Each row, then roughly how far along a hidden order it lies, from 0 to 30
[ 3  6  3 -7 -1 -4 -1  0  5  0 10  9 -1  3  1  0 -5  0]
5
[ -1   3   1   1   2   2   3   6 -10   1 -10  -1   2   6   0   0  -3  -4]
26
[-2  1 -4  8  3 -6 -1  2 -3 -1 -2 -7 -1 -1 -3 -2  6  5]
30
[ -1   3  -1   0   3  -1   3   7 -25  -1  -1  -6   1   6  -1   0  -2  -2]
25
[ -1   3  -9  11   0  -7  -1   0 -29   0   2  -2  -2  -2   1  -2  -4  -3]
14
[-1  5 -6 -2 -3  0 -1 -2 11  6  4  4 -1 -2 -1 -2 -1  0]
0
[-2  1 -4  7  3 -7 -1  2 -7 -1  0 -9 -1 -1 -4 -2  6  6]
30
[-2  3 -5 -1 -4 -1 -1 -2 11  6  2  5 -1 -2 -1 -1  1  1]
0
[  1   2  -4  -1   5  -4   2   8 -41  -2  14 -19   1   5  -3   1  -2  -2]
25
[  1   2 -10   8   3  -7   0   3 -17   0  14  -4  -1  -2   0   4  -2  -3]
11
[ -1   2 -10   5   1 -12  -1   1 -39  -2  10  -6  -3  -1  -1  -2  -3  -1]
15
[  2   1   9  -3   4  -2   0   3 -27   0  20 -15   1   2   5  -1   2  -1]
21
[ 5  3 -3 -6  3 -5  0  3 10  0  8  8  0  0  2  4 -2  1]
7
[-2  2 -4  8  3 -5 -1  2 -1 -1 -4 -5 -1 -1 -3 -3  5  5]
30
[ 4  3 -5 -3  5 -3  0  4 15  1  6  7  1 -1  2  7  1 -1]
9
[ -1   3  -9  12   0  -7  -1   1 -23   0   1  -2  -2  -2   1  -1  -4  -3]
13
[ 2  2 -7  4  6 -4  0  4 -3  1  8  1  0 -2  1  6 -1 -3]
10
[ 1  8  1 -6 -3 -1 -1 -1 12  1  4 12 -1  1  1 -1 -6 -1]
4
[ 3  7 -1 -8 -1 -5 -1  0 -3 -1 15  4 -2  2  1  0 -4  0]
4
[ -1   2  -9   5   0 -10  -2   1 -32  -1   8  -1  -2   0   2  -3  -3   0]
16
[ -1   3 -10  12   1  -7  -1   2 -24   0   8  -4  -1  -2   0   0  -4  -3]
13
[ -1   4 -11  -2  -1  -6  -1  -1 -10   4  20  -7  -3  -2  -3  -1   1   1]
0
[ -1   3   1   1   2   3   3   6 -10   0  -8  -2   2   6   0   0  -3  -4]
25
[  1   2   9  -2   2   6   1   3 -19   1   8 -12   3   3   4   0   0  -2]
22
[ -1   3  -8  12  -1  -5  -1   0 -20   0  -1   1  -1  -2   1  -2  -5  -3]
14

Next part:
[ -3  12   1   5  -5  -5 -26   1   1  -6   0  17   3   4   2   2   3   0
  -3   9  -3  -8   3   0   2  -6]
25
[ -3  13   6 -10  -2  -3 -38  -4  -1   2   0  -1   2   3   3  17   8   0
  -7 -14   1  -6   4  -1  -2   3]
20
[ -2   1   3   7   1  -3 -11  -5   1   4   3  -6   1   3   0  12   7   0
   3 -28   1  -1  -2  -1   0   4]
5
[ -1  -8  -2   5   1   5   3   0  -1  -2   1 -11  -3  -2   1  -3   0   0
   2  11   2   1  -3   0   0  11]
5
[ -3   8   0  -4   0   1 -18  -3   0  -2  -2   3  -2   3   0   7   1   2
   0   6   8  -4  -1   1   2   5]
0
[  4  -1   2 -26   4   2  18   2   1   9  -7  -3   1  -2  -4  22  -7  -2
  -5 -12   9   1   8   2  -2   4]
20
[ -1  -4   2  -4   2   2 -14  -1  -2   1   2 -14   0  -1   2   7   8  -1
  -5 -14  -2   1   1  -3  -4   4]
20
[ -2   2   4 -12  -2  -2 -25   5  -1   0  -5  10   3   1   0  21   1   0
 -12   0   3  -7   9   2  -2   0]
30
[  5  -2   2 -24   4   3  22   4   0   8  -9  -6   1  -5  -4  20  -9  -4
 -10   2   6   5  10   1  -4   3]
30
[ 5 -7  0  3  3 -2 31  1  3  8 -3  7  2 -2 -5  0 -9 -1  4 -3  2  6  3  1
  1 -4]
20
[ -2   6   2 -16   0   1 -27  -1  -2   0  -1  -2   0   1   1  12   5   0
  -6  -8   4  -4   1   0  -1   4]
15
[  1 -10  -1  -6   2   6  10   1  -1   1   1 -16  -3  -5   1  -7   1   0
   0   0  -2   6  -2  -1  -2   2]
15
[  2   7   4   2   2  -2  -4   0   0   7   0  -5   3  -2  -1  15   5  -3
  -9 -26  -3   2   5  -2  -4   1]
30
[ -8  13   2  -9  -3   1 -58  -6  -3  -4   4  -7  -1   4   6  11  14   3
  -1  -6   2  -9  -3  -1   0   7]
0
[ -4  10   1   5  -1  -1 -24  -3  -1  -4   1  -3  -3   4   1  10   5   1
   1  -9   3  -4  -1  -1   0   4]
5
[ -4  15   2 -11  -2  -1 -43  -5  -1  -1  -2   7   0   5   1  18   3   2
  -3   0   8  -8   2   2   1   6]
5
[  3  -2   0  -7   3   1  10   2  -1   5   0 -12   1  -4   0   5   1  -3
  -6 -13  -3   4   4  -1  -4   0]
30
[ -1  -7   0 -18   3   8   6  -1   0   4  -4 -12  -4  -3  -1  11  -3   0
   0   6  10   2   0   2  -1   8]
0
[  1   8   2  20   2  -3  11  -5   2   9   4  -7   1   4  -2   4   4   0
   9 -25   0   4  -4  -1   0   4]
0
[  6  -2  -2  15   4   0  47   2   3   4  -3  -2  -1  -2  -5  -5 -10  -2
   5 -10   1   7   1   2   1  -2]
15
[  5   3   1  -2   3   1  24   4   1   4  -2  -8   1  -4  -2   3  -2  -2
  -5 -12  -3   7   5  -1  -3  -1]
30
[  2 -15  -2 -10   4   5  27   2  -1   2   1 -16  -3  -6   0 -11  -2   0
   3   5  -1   7  -3  -1  -2   3]
10
